Look-ups in named tables: a row name and a column name give one cell, copied from the table.

tes.csv
,kol,kir,ful,ged,gik,zulas,podil,vud
loran,0.48,0.57,0.58,0.48,0.44,0.42,0.37,0.37
nolume,0.33,0.44,0.55,0.57,0.56,0.69,0.72,0.80
goz,0.54,0.60,0.60,0.45,0.41,0.45,0.44,0.42
bagaru,0.40,0.38,0.37,0.43,0.37,0.36,0.32,0.48
kena,0.43,0.39,0.44,0.37,0.48,0.44,0.46,0.50
lapizur,0.81,0.67,0.50,0.46,0.30,0.37,0.19,0.20
maba,0.63,0.55,0.54,0.58,0.44,0.49,0.51,0.42
tegeto,0.69,0.87,0.79,0.74,0.72,0.57,0.57,0.62

ful of lapizur is 0.50
zulas of lapizur is 0.37
gik of kena is 0.48
vud of kena is 0.50
kir of bagaru is 0.38
zulas of tegeto is 0.57
kol of nolume is 0.33
kol of loran is 0.48
kol of lapizur is 0.81
gik of lapizur is 0.30

nozi:
        tegubo   fon   vuf  soku
kuvul     3248  4431  3304  5669
ses       6975  7893  1904  3951
pudov     4872  5207  2697  3730
fibusi    2314  2062  4627  3591
laz       5950  6641  1922  3903
pir       5097  5477  2582  3758
vesos     6087  6764  1904  3898
dubo      2308  2009  4693  3544
kapum     2211  1849  6311  3529
sasil     2211  1849  5284  3529
doba      3671  3677  3686  3645
miki      3077  2874  4163  3613
bev       2404  1973  4707  3545
tes       5145  5583  2567  3789

fon of sasil: 1849
vuf of pir: 2582
soku of fibusi: 3591
vuf of pudov: 2697
soku of ses: 3951
vuf of kapum: 6311
vuf of sasil: 5284
tegubo of dubo: 2308
fon of vesos: 6764
tegubo of kuvul: 3248
soku of pir: 3758
soku of kuvul: 5669
fon of doba: 3677
soku of sasil: 3529
soku of laz: 3903
soku of bev: 3545
tegubo of pir: 5097

puzibo:
	dopuro	fezosom	bovitat
poko	250	155	55
gug	94	132	132
bebeg	172	154	154
nirafu	92	93	87
fod	218	115	117
pezo	163	137	90
foselab	185	143	152

What is the bovitat of gug in puzibo? 132
What is the dopuro of bebeg in puzibo? 172
What is the fezosom of bebeg in puzibo? 154
What is the bovitat of pezo in puzibo? 90
What is the bovitat of fod in puzibo? 117
What is the bovitat of poko in puzibo? 55
What is the dopuro of foselab in puzibo? 185
What is the bovitat of bebeg in puzibo? 154
What is the fezosom of foselab in puzibo? 143
What is the fezosom of pezo in puzibo? 137
What is the dopuro of pezo in puzibo? 163
What is the dopuro of gug in puzibo? 94
What is the fezosom of gug in puzibo? 132
What is the dopuro of nirafu in puzibo? 92
What is the bovitat of nirafu in puzibo? 87
Which row has the largest dopuro? poko

kes:
	vuz	bebe	ruf
bipabe	63.547	73.795	71.814
dof	8.283	64.139	84.957
feb	80.032	90.449	47.195
forufi	80.731	76.410	73.491
pib	77.478	74.384	60.228
tam	85.423	79.321	66.590
dav	67.687	83.376	57.364
pokesoz	52.879	83.934	51.150
dodigum	60.579	85.531	68.153

dodigum, bebe -> 85.531
pokesoz, bebe -> 83.934
feb, bebe -> 90.449
pokesoz, vuz -> 52.879
dodigum, ruf -> 68.153
pokesoz, ruf -> 51.150
dof, vuz -> 8.283
feb, vuz -> 80.032
dof, ruf -> 84.957
forufi, vuz -> 80.731
tam, bebe -> 79.321
bipabe, ruf -> 71.814
pib, ruf -> 60.228
dodigum, vuz -> 60.579
tam, vuz -> 85.423

gakego.csv
,vik,zin,tera,fozoso,lebul,nupif,fezen
nat,2.15,2.54,-2.12,0.33,-3.42,2.15,1.47
dokoz,2.18,3.65,-2.96,0.63,-3.21,1.64,1.99
zazela,-1.20,-0.33,0.48,-0.27,0.78,-1.54,0.28
sukufu,5.75,8.08,-6.57,2.79,-7.42,4.92,6.12

sukufu, tera: -6.57
dokoz, vik: 2.18
dokoz, tera: -2.96
nat, lebul: -3.42
zazela, nupif: -1.54
zazela, tera: 0.48
zazela, zin: -0.33
dokoz, zin: 3.65
dokoz, fozoso: 0.63
zazela, fozoso: -0.27
dokoz, fezen: 1.99
zazela, vik: -1.20

temipu:
,zulipig,tib,sep,mafo,dibuzi,difev,numov,mene,pim,kisudod
roko,302,679,313,593,386,526,548,551,583,272
zogi,270,497,588,616,263,371,577,520,502,702
mip,357,497,677,553,389,394,563,501,382,718
zotalu,239,773,104,752,350,183,394,306,976,260
rororok,390,490,486,717,365,674,673,473,339,345

dibuzi of rororok = 365
zulipig of mip = 357
mafo of zotalu = 752
sep of zotalu = 104
dibuzi of roko = 386
kisudod of zotalu = 260
zulipig of zotalu = 239
mene of roko = 551
kisudod of roko = 272
tib of roko = 679

babade =
,zozezud,gidos,guz,poba
zul,55.7,25.7,46.3,44.9
dilik,50.3,53.4,53.5,49.6
fivez,58.5,29.7,63.1,56.9
boz,55.3,57.1,45.4,53.4
silil,51.0,24.3,30.0,31.3
rer,60.1,53.6,50.2,46.5
rif,49.4,26.0,30.9,38.0
guta,53.5,31.4,34.4,41.2
vurug,46.0,77.6,23.3,46.8
rabef,57.3,29.8,59.0,46.9
kitoras,55.7,71.1,34.4,49.2
kisu,55.0,39.1,52.0,48.2
lusek,52.4,28.3,45.4,44.1

What is the guz of zul in babade? 46.3
What is the poba of kitoras in babade? 49.2
What is the zozezud of vurug in babade? 46.0
What is the gidos of fivez in babade? 29.7
What is the zozezud of lusek in babade? 52.4
What is the gidos of dilik in babade? 53.4
What is the poba of guta in babade? 41.2
What is the zozezud of kisu in babade? 55.0
What is the zozezud of rabef in babade? 57.3
What is the poba of fivez in babade? 56.9
What is the zozezud of boz in babade? 55.3
Row with the largest gidos: vurug

